Rows, each with roughly how far along a hidden order it lies (0 to 15):
In the rows, 100 means zero.
[67, 107, 101, 52, 88, 113, 90, 94, 82, 103, 107, 93, 126, 86, 100, 109, 101, 116, 108, 99, 103, 99, 111, 95, 89, 90, 111, 124, 106, 114, 99, 97, 112, 113, 97, 108, 85, 97, 82, 93, 100, 87, 99, 89, 106, 103, 126, 86, 101, 110, 97, 107, 153, 110, 113, 84, 101, 116, 97, 97] | 9
[70, 99, 119, 52, 85, 107, 98, 100, 65, 93, 104, 94, 121, 100, 103, 110, 91, 98, 112, 117, 99, 91, 121, 89, 96, 94, 99, 113, 104, 127, 113, 90, 114, 118, 94, 105, 103, 65, 67, 91, 106, 90, 93, 93, 109, 103, 122, 104, 103, 88, 110, 106, 152, 94, 104, 97, 114, 100, 86, 104] | 5
[92, 95, 113, 53, 92, 111, 106, 101, 75, 99, 102, 94, 138, 96, 104, 114, 77, 91, 110, 121, 108, 100, 100, 86, 101, 85, 99, 134, 104, 108, 123, 104, 94, 139, 86, 101, 79, 42, 74, 79, 101, 89, 83, 106, 122, 96, 135, 88, 104, 109, 113, 90, 157, 95, 107, 79, 113, 87, 94, 104] | 6
[62, 106, 127, 63, 108, 109, 85, 94, 87, 94, 107, 108, 100, 88, 110, 121, 93, 93, 119, 102, 90, 97, 110, 99, 90, 92, 101, 124, 93, 109, 106, 85, 100, 101, 94, 97, 96, 99, 87, 95, 92, 105, 94, 92, 117, 102, 120, 70, 95, 100, 114, 96, 159, 108, 115, 70, 103, 112, 99, 98] | 2
[75, 110, 117, 88, 107, 102, 85, 89, 89, 90, 109, 121, 82, 88, 100, 116, 91, 93, 111, 93, 102, 99, 78, 106, 99, 87, 92, 128, 104, 99, 103, 83, 87, 125, 100, 87, 77, 70, 84, 71, 102, 111, 83, 97, 116, 104, 127, 69, 100, 130, 119, 89, 129, 110, 116, 72, 97, 101, 107, 91] | 0
[80, 107, 131, 78, 96, 104, 97, 96, 78, 91, 110, 106, 93, 93, 99, 113, 97, 98, 102, 112, 106, 96, 84, 102, 102, 88, 99, 116, 111, 109, 97, 96, 105, 125, 94, 89, 96, 58, 87, 68, 104, 96, 78, 92, 117, 105, 131, 90, 111, 114, 117, 97, 138, 99, 110, 95, 116, 102, 93, 95] | 5
[81, 114, 134, 72, 94, 100, 94, 108, 88, 107, 111, 98, 107, 84, 104, 108, 98, 101, 105, 111, 103, 87, 110, 87, 88, 91, 108, 124, 97, 101, 106, 96, 102, 109, 94, 91, 118, 93, 107, 86, 93, 97, 96, 105, 120, 104, 114, 103, 111, 106, 105, 95, 165, 106, 111, 85, 121, 118, 88, 96] | 15
[66, 106, 121, 51, 91, 117, 88, 91, 82, 96, 103, 96, 101, 89, 101, 119, 108, 113, 106, 106, 95, 103, 109, 95, 84, 87, 112, 118, 110, 116, 94, 94, 123, 109, 97, 105, 96, 109, 87, 107, 96, 81, 94, 83, 104, 101, 131, 78, 107, 114, 113, 115, 128, 112, 120, 97, 108, 123, 99, 88] | 7
[80, 110, 129, 66, 94, 103, 91, 102, 78, 96, 104, 100, 94, 95, 97, 113, 100, 98, 92, 110, 102, 96, 98, 93, 94, 91, 106, 110, 112, 113, 107, 100, 110, 127, 99, 95, 99, 77, 94, 88, 100, 89, 90, 96, 118, 101, 131, 97, 114, 114, 120, 106, 124, 104, 116, 95, 120, 108, 94, 93] | 9
[103, 109, 154, 73, 98, 100, 80, 106, 86, 108, 110, 90, 98, 87, 114, 114, 113, 89, 92, 133, 101, 82, 108, 80, 74, 91, 110, 103, 105, 98, 107, 101, 123, 109, 94, 94, 128, 83, 94, 93, 107, 93, 68, 95, 118, 112, 120, 118, 117, 103, 120, 89, 167, 107, 115, 101, 142, 119, 84, 110] | 15
[66, 119, 134, 85, 89, 99, 92, 106, 89, 96, 109, 104, 76, 88, 88, 108, 109, 109, 97, 111, 101, 89, 104, 101, 99, 96, 108, 108, 112, 110, 96, 93, 115, 102, 107, 84, 120, 105, 104, 88, 91, 100, 97, 99, 111, 105, 127, 108, 121, 109, 110, 113, 130, 102, 109, 97, 125, 122, 93, 83] | 14
[62, 102, 128, 57, 90, 107, 107, 112, 68, 93, 116, 88, 96, 90, 98, 104, 102, 105, 115, 126, 99, 90, 111, 99, 101, 91, 98, 103, 108, 118, 100, 75, 122, 112, 87, 94, 127, 26, 109, 88, 97, 91, 90, 101, 110, 99, 125, 103, 113, 76, 109, 109, 159, 96, 99, 104, 117, 120, 72, 94] | 9
